Below are the code and all the weights of a small trained network. Each question names an input and a class and asks about switching units off, where a switched-off unit gives its printed mean instead of its output.

import numpy as np


def w(rows, s, z=0):
    codes = np.array(rows[::2]) - 128.0
    scale = np.full(codes.shape[1], s)
    scale[-1] = z or s
    return codes * scale


def f(y):
    return np.maximum(y, 0)


def log_softmax(a):
    a = a - a.max(-1, keepdims=True)
    return a - np.log(np.exp(a).sum(-1, keepdims=True))


def net(x, mask):
    res = np.array(x, float).reshape(1, 6) / 4 @ E
    y = f(res @ A[0][:, :-1].T + A[0][:, -1])
    res = res + np.where(mask, y, B[0][:, -1]) @ B[0][:, :-1]
    return log_softmax(res[-1] @ U[:, :-1].T + U[:, -1])


A, B = {}, {}
E = w([
[136,74,81,166,209,105,147,172,88],'x0',
[33,39,94,91,114,90,135,106,212],'x1',
[134,120,123,124,117,121,122,130,121],'x2',
[166,135,8,90,149,158,74,150,203],'x3',
[148,63,118,196,108,197,124,69,137],'x4',
[86,165,83,212,54,131,162,198,141],'x5',
],0.013)
A[0] = w([
[104,161,102,217,54,146,193,199,152,55],'neuron 1',
[115,204,159,54,143,42,154,203,122,30],'neuron 2',
[136,158,185,79,65,156,127,81,162,33],'neuron 3',
[154,96,134,176,117,196,145,73,120,54],'neuron 4',
[222,176,90,132,148,169,83,161,155,109],'neuron 5',
[143,96,117,166,75,179,154,107,122,35],'neuron 6',
[127,165,111,93,86,151,67,114,160,109],'neuron 7',
[109,176,161,106,39,160,119,118,150,75],'neuron 8',
[87,97,214,168,108,76,162,105,84,76],'neuron 9',
[159,83,161,176,134,200,112,94,135,90],'neuron 10',
[38,47,138,112,88,59,141,80,199,26],'neuron 11',
[184,83,186,41,209,142,106,35,112,45],'neuron 12',
[144,76,115,175,106,187,141,75,141,104],'neuron 13',
[137,65,105,179,213,91,140,194,81,76],'neuron 14',
[121,149,255,180,110,104,178,102,49,4],'neuron 15',
[140,172,172,110,74,142,116,96,155,62],'neuron 16',
[228,198,192,169,113,169,126,141,55,5],'neuron 17',
],0.0099,0.0023)
B[0] = w([
[139,157,196,184,45,103,59,202,123,218],'neuron 1',
[56,208,109,95,167,52,80,26,77,217],'neuron 2',
[175,99,122,180,181,171,127,124,78,185],'neuron 3',
[81,185,111,104,145,85,128,71,94,182],'neuron 4',
[102,78,60,82,97,136,148,136,206,211],'neuron 5',
[135,183,129,112,132,84,112,92,113,171],'neuron 6',
[162,100,105,182,168,171,125,93,131,177],'neuron 7',
[177,94,131,196,213,134,146,135,89,184],'neuron 8',
[154,95,47,154,118,139,99,106,198,216],'neuron 9',
[113,151,113,82,130,74,89,98,73,183],'neuron 10',
[92,120,171,59,109,176,226,156,139,234],'neuron 11',
[143,169,194,208,45,73,75,254,152,233],'neuron 12',
[72,177,120,70,129,83,109,74,86,188],'neuron 13',
[197,96,122,193,206,203,166,114,69,209],'neuron 14',
[144,81,60,129,123,142,92,88,217,248],'neuron 15',
[173,87,143,140,200,186,122,130,71,175],'neuron 16',
[80,114,166,14,80,176,234,180,139,254],'neuron 17',
],0.0094,0.016)
U = w([
[88,112,182,50,82,170,237,156,133,246],'0',
[137,164,212,224,48,86,44,201,125,75],'1',
[138,79,39,136,117,143,73,81,250,155],'2',
[81,198,135,102,136,62,84,28,21,20],'3',
[194,95,160,219,208,189,157,113,19,64],'4',
],0.012,0.0012)

Each question gives the input, the list of numbers given to net, and the class t.
The units are the neurons (one row each of A and B). Each row of codes is followed by its name. A weight is (code - 128) times the scale printed after its matrix; where a second scale follows, it is the last column's (A, B and U).
mask holds one flag per neuron, in row order. A switched-off neuron (its flag False) gives its mean, the last column of its row in B, instead of its output. The means were averaged over made-up inputs and are rounded, as every weight is.
A unit's drop is (log p(t) with every unit on - log p(t) with that unit switched off) / (log p(t) with every unit on - log p(t) with every unit switched off).
The circuit of an input: a set's keep is (log p(t) with only the set's units on - log p(t) with every unit switched off) / (log p(t) with every unit on - log p(t) with every unit switched off). Starting from the 12 units with the biggest drops (on a tie, the unit counted first), units are removed one at a time, each time the one whose removal leaves the highest keep (on an exact tie, the one counted first), for as long as the keep stays at least 0.8.
circuit, biggest first: the units of the circuit, biggest drop first
top k neurons: the k neurons with the biggest drops, biggest first
drop of u: that unit's drop, to one decimal
input [7,-3,6,6,-2,-5], class 4: circuit, biggest first	neuron 14
input [8,7,-4,-8,-5,-6], class 2: top 2 neurons	neuron 9; neuron 17
input [-1,-5,2,-8,-4,-7], class 2: top 3 neurons	neuron 15; neuron 9; neuron 1
input [2,3,-5,-2,7,7], class 1: top 2 neurons	neuron 1; neuron 2
input [1,0,8,-1,-6,-4], class 3: top 2 neurons	neuron 2; neuron 1
input [8,7,-5,-1,4,3], class 4: top 3 neurons	neuron 14; neuron 17; neuron 5
input [-2,-5,-3,-6,5,2], class 2: top 3 neurons	neuron 15; neuron 9; neuron 11
input [-7,0,-8,-6,-8,0], class 3: top 3 neurons	neuron 2; neuron 14; neuron 5
input [7,-1,-5,6,-2,-5], class 4: top 3 neurons	neuron 14; neuron 15; neuron 9
input [7,5,-8,-3,6,2], class 4: top 3 neurons	neuron 14; neuron 2; neuron 17
input [-8,-8,-2,-6,6,4], class 0: top 2 neurons	neuron 17; neuron 14
input [-7,-4,2,-4,5,2], class 4: drop of neuron 8	0.8
input [0,8,4,4,4,0], class 0: drop of neuron 11	0.5
input [-7,-7,5,-2,3,5], class 0: drop of neuron 14	0.7
input [8,-6,1,3,4,8], class 1: circuit, biggest first	neuron 1
